Each row, then roughly how far along a hidden order it lies, from 0 to 15:
[  2   4   1   1  -5  -7   0   0   8 -43  -2   0   0  -7   0  -2   4  -1
  -8  -3   4   6   5   3  -2   4   2]	11
[ -4  -3   3  -4   9   0  13  -8 -11  44  -8  -2   5 -10   1   4  -3   0
  -6  21   8 -18  -2 -11  14  -8 -13]	2
[ -4  -5  -4  -4   7  -1   4  -2  -5  20  -6  -3   1   6  -2  -3  -1   2
  -1   3   8  -6  -3  -3   4  -1 -10]	9
[  4   7   7   4 -12 -10   5  -3   9 -74  -1  -3   1  -9   0  -1   4   2
  -8   2   5   4  11  12  -3   5   0]	9
[ -6  -7  -6  -6  16   1   4   0  -5  44  -7   0   0   8  -2  -2   0   1
   2   3   5 -12   0  -9   5  -3  -9]	9
[ -2  -2  -2  -1   5  -3   9  -3  -2  10  -3  -6   2   6  -2  -3   2   7
   3  12   9  -7   0  -2   4  -1 -12]	8
[ -1  -1  -2   0   4  -3   6  -2   0 -10   0  -6   1  12  -3  -4   2   7
   7  11   8  -3   1   3   3   0 -13]	9
[ -4  -7   6  -5  10  -2  14  -9 -15  56 -17  -3   5 -22   3   7  -7 -12
 -27  19   9 -21  -5 -24  15 -11  -8]	0
[ -2  -4  -2  -1   3  -2   7  -2  -3  15  -6  -5   1   5  -1  -2   0   3
 -21   8   8  -6   1  -5   3  -1 -10]	8
[ -4  -4  -5  -4  10  -1   6  -1  -3  30  -6  -3   0   7  -2  -4   2   6
   8   7   7  -8  -2  -1   7  -1 -10]	9
[ -1  -1  -2   0  -1  -4   0  -1   5 -11  -5   0   0  -1  -1  -2   1  -1
 -10  -7   6   1   1   6   0   2  -1]	11
[ -1  -3   1  -1   4  -4  11  -6  -5  20  -8  -6   3  -4   0   0  -2   1
  -7  16  10 -10  -1  -9   7  -4 -10]	5
[  0  -2  -3   1  -4  -4  -9   3   9 -34  -7   7  -3  -8   1  -1   2 -15
 -17 -27  -1   9   1  -5  -8   6  11]	15
[  5   8   8   4 -14 -14   7  -4   8 -77   2  -6   3 -14   0   0   3   2
 -11   8   7   7  11   9   0   4   1]	8
[ -1  -2  -1   1   0  -4   5  -2   1 -12  -3  -5   2   6  -2  -4   2   7
  -1   6   8  -3   2   3   6   0 -10]	9
[  5   6   5   4 -13 -12   4  -1  12 -69  -3  -3   0 -12   0  -2   4  -1
 -10  -4   5   7   9   8  -3   3   0]	11
[  3   2   5   4 -10 -12   2  -3   7 -57 -10   0   1 -19   1   1   1  -6
 -19  -7   4   5   5   0  -2   4   5]	10
[  1   4  -2   1  -4  -4   1   2   7 -32   3  -3   0  12  -3  -5   6   9
   6   3   8   2   5  12  -3   5  -2]	12
[  0  -1   8   1   1  -6  16 -10 -10   1 -10 -11   5 -15   1   3  -5   3
  -7  32   9 -14   3  -8  13  -6 -14]	0
[  0  -3   6  -1   2  -7  12  -9 -13  16 -14  -8   5 -15   2   3  -6  -3
 -15  22   8 -14   0 -16  13  -6 -10]	1
[  0   0  -2   0  -1  -4   0   0   6 -19  -4   1   0   5  -2  -3   4   1
  -4  -4   5   1   3   3  -1   3  -1]	12
[ -5  -7 -10  -4  10   2   0   2  -1  33  -3   0  -1  17  -3  -5   2   4
   6  -7   4  -3  -5  -2   0   1  -6]	13

Part 2:
[-23  24 -42 -12   9   0 -17   3  27  12  38 -12 -65  21  53  15   1  25
  74  -5   1 -26   4 -67   2   2 -34  -1  36  41  21   9  10 -46  -7 -39
 -32 -12  20   0  10  28  44 -17 -45   4  29  13  27 -11  -9  16 -89  26
  22   6 -62  18  15]	10
[-30  34 -55 -12 -76   0 -20   0  31   9  41  -8 -61  29  51  17   0  26
  83 -13   2 -35   3 -70  -4   2 -25   5  44  46  30   8   9 -56 -11 -24
 -30  -9  22   2   4  21  56 -26 -54   4  36  14  32 -16 -16  11 -96  26
  27   3 -85   2  12]	11
[  0   9 -17   1   2  -6 -16  15  11  17  52 -20 -46   2  38  36   7   5
  61   3  -2 -23  12 -43  16   3 -30  -9  39  29  34  -4   3 -24  -8 -83
 -15 -20   9  -3  16  14 -28  -4 -38   3   7   0  27   1  13  22 -25   0
  14   5 -34  17   7]	6
[ -53   39  -77  -18 -106    8  -14   -9   49  -12   37    2  -79   49
   62   14  -16   38   51  -22    5  -25    2  -99  -22    1  -52   24
   23   59   23   16   15  -62  -12    9  -33    5   32   12   -1   50
  127  -47  -72    9   51   16   19  -25  -51   -5 -127   35   32   -1
 -127  -32   18]	15
[  17   26   43   51   81   -8  -18   27  -12   33   95    9  -14  -30
   10   41   56  -24   19   33    3  -21   22   -3   25    2  -16  -30
   47  -20    9   -3    6   12   38  -88   47  -34  -32   -4    2  -58
 -104   26   25    3  -31   -9   11   72   41   -2   98   20   21   -3
   66   63  -37]	0
[ 17  27  -8  23  -5 -18 -12  17  -1  22  86   1 -38 -24  37  23  24  12
  49  12   7 -30  24 -29  16   8 -36 -21  52  19  40 -13  -1 -22  19 -96
  13 -27  -7  -8   2 -15 -18  -6 -14   7  -8  -2  31  24  25  13 -39  22
  20   0 -23  46  -8]	4
[ 15  -7  -1   6   5 -13  -6   9 -11  13  64 -22 -23 -13  57  13   6  -3
  74   6   4 -19  31 -24  28   8 -31  -4  41  22  24 -20  -2 -32   3 -90
 -13 -23  -1 -10  25   8   1   7 -26   8  -1 -18  33  -5  28  34 -13   4
   7   9 -25  34  11]	5
[ -7  26 -30  10 -10 -11 -20  13  22  21  68  -3 -75  -5  45  22  18   8
  62   6   2 -40   8 -52   5   4 -38 -21  59  28  40  -1   3 -27   2 -68
  -9 -17   5  -5   2  -3 -23 -15 -32   4   8  16  32  15   8  11 -42  21
  27   1 -18  18  -2]	6
[ -21   23  -42  -17  -71    2  -16   -1   27    3   37  -17  -56   26
   53    9   -6   26   80  -13    2  -39   10  -76    7    3  -33    9
   29   17   23    3    9  -56  -12  -38  -37  -10   24    3   16   34
   48  -18  -52    5   36    4   39  -23  -10   18 -101   20   17    7
  -84    0   20]	11
[  4  20 -22  14 -10 -13 -13  12  -2  18  78  -5 -52  -9  39  19  12   6
  72   6   4 -36  20 -41  14   7 -36 -16  48  31  36  -9   1 -35   3 -80
   0 -17   2  -7   9   0 -25 -14 -30   5   9   4  34   2  17  17 -32  23
  18   2 -21  28   5]	6
[-14  22 -24  -5 -34   1 -23  11  25  21  51 -20 -63   9  46  21   9  19
  74   1  -5 -28  -4 -62   7   1 -25 -11  45  36  28   8   7 -32  -9 -23
 -15 -18  14  -5  10   9   6  -6 -51  -2  15  17  32   1   1  13 -61  14
  31   5 -50   7   2]	7
[ -29   34  -50  -11  -66   -1  -18    1   28    5   47   -5  -71   27
   52   15    3   25   77  -10    4  -34    5  -74   -2    3  -43    2
   45   51    7    5   10  -50   -9  -33  -28  -10   23    4    2   31
   79  -29  -51    5   37   16   26  -19  -16   13 -112   18   26    4
  -87   -4   15]	11

Next part:
[-36  14   6  -6  20 -26  17  11   3 -47   7  33 -15 -21 -18 -26 -24  20
  14  17  47  -2   7   0  16  -2   9  -2 -14 -10 -11  24]	5
[-14  34  20  -3  10  14  41  13  -1 -15 -18   2 -19 -34 -12  20  10  24
   6  -8 -12 -59   5   0  33 -34  -6 -27   7  -7  -9  -3]	2
[-65  15  22  -6   8 -25  30  -4   0 -36  -5  43  -8 -25 -16   5  -8  34
  32   0  -3 -19  -7   2  23 -12   7 -12   5 -14 -14  33]	3
[-27 -18   2   0  -2 -20 -44 -17  -2 -14 -21  35   5  19   1 -48 -26 -11
  10   3  44  66  -4 -26 -11  83  -5  23  -3   2  16  38]	13
[-28 -41   3  14  -7   4 -52 -25  -3  25 -37  13  22  19   3  25  -3 -40
   0 -14 -14  48 -30 -22 -16  72  12  21  18   8  21  12]	15
[-30  30  29  -6  12   1  38  14  -1 -18 -33  27 -13 -34 -17  55   8  33
   1  -9 -15 -80  -1   4  27 -35   9 -36  15 -11 -10   9]	1
[  5  11  -7   2  11  -6 -42  -7   4 -28 -14   7 -14   7   1 -68 -40 -21
 -13  14  57  22  12 -20   7 100 -11  44 -22   0  22  16]	10
[-44 -25  15  -8  -7 -44 -70 -16  -3 -13 -17  54  17  15  -1 -25 -25  -1
  16   0  41  66  -8 -41 -17  65   4  22   3  -4  19  49]	11
[ 10  15  18  -5  30   7  71   7  -4  -5 -34 -14 -18 -30  -7  24  23  33
   6  -2 -54 -56   0  16  28 -46 -26 -39   0  17 -10 -19]	0
[-39  27  19  -5   4  20  -8  -5   0   2 -19  29  -4 -27 -17  41  -4 -10
   0 -20  -7 -67 -15  -4  19  21  15  -9  16 -11   7   3]	6
[ -1 -28  -4   1  14 -31 -41  -7  -3 -11 -44  29  20  11  -6 -24 -24 -10
   1  15  30  37  -8 -18 -27  50  25  15 -14  -2   6  17]	10
[-25 -42   2  11  -4 -11 -22 -33  -6  16 -63  11  15  18   7  12   6 -25
  15 -10 -17  63 -30 -21 -20  60 -10  19  22   5  14  17]	11
[ 20 -31   3  -2 -10 -14  -2   6 -11  28  -8  11   9   1  -8  64  23  27
  33  -5 -48 -13 -21  17 -14 -59  23 -30  18  -4 -38 -25]	7
[ -67  -40    5   15  -20   -2 -100  -34   -2   11  -22   46   18   25
    3   31  -19  -37   12  -16   19   75  -30  -29  -10   97   28   34
   26    1   14   37]	15
[ 18 -44  -8   5  12 -32 -54   2  -3  21 -33  35  16   6 -10  -1 -17 -23
  -1  15  37  33 -15 -26 -45  50  58  21 -10  -4  -2 -11]	12
[-55  15   8   2  11 -34  42   5   3 -37  19  40 -21 -17 -17 -43  -6  23
  31  12  26  11   5  10  12 -28   4 -14  -9 -18 -23  23]	1
[ 62 -38   2  -7  -5  -1 -47  -3 -14  33 -53  -1  17  -5  -5  33  33  -8
   7  -3 -42 -34 -20   2 -20  26  28  -2  10   8 -10 -38]	13
[-45  19   9   2  12 -35  46  10   4 -39  20  42 -22 -17 -18 -10 -15  37
  35  15  29   1   3  12  17 -32  16 -22  -8 -22 -29  20]	0
[-87 -12  10  -1  23  65 -41 -12  -3  14 -39  22  14 -26 -24  71  17 -44
  -2 -26 -33 -31 -41 -11   3  34  28  10  18   5  15 -21]	14
[ 51 -62 -11   1 -17 -35 -41 -11 -13  35 -49  18  21  23   9   6  24  -4
  20   3 -28  58 -20  -9 -42  13  26   5  10   6 -15  -6]	12
[-49  -8  18  -8   3 -31  -6 -18  -3 -24 -24  38   5  -7  -4 -23 -10   6
  24   0   3  37  -6  -9   6  22  -4  10   5  -4   5  41]	7
[-51  32   4  -9  28 -18 -14  18   8 -47  46  40  -7 -17 -25 -23 -42   5
   6  12  64   4   6 -11   7  15  26   7 -23 -12   3  21]	6
[-47  10  28   5   7  12  42  12  -4  16 -44  21   2 -44 -15  84   6  19
  10 -17 -39 -93 -16   4   6 -44  37 -37  25 -12 -10  -2]	1
[-10 -10   2  15   9  34 -51  -7  -1  20 -48  -3   9  11  -5  19  -1 -44
 -30 -22   4  11 -25 -29  -4  83  -3  14  19  10  23 -10]	15
[-30  11  13   2  -5 -49   9   9   1 -18  -9  49  -7   2  -6 -28 -28  21
  15  17  45  21   8 -10 -10  19  15 -11  -3 -13 -18  40]	3
[-20   3   8 -11  15 -33 -31  -2   4 -40 -11  34  -2  12  -7 -63 -31  -5
  -5  11  82  61   5 -34 -10  77 -13  30 -27  -4  23  38]	11
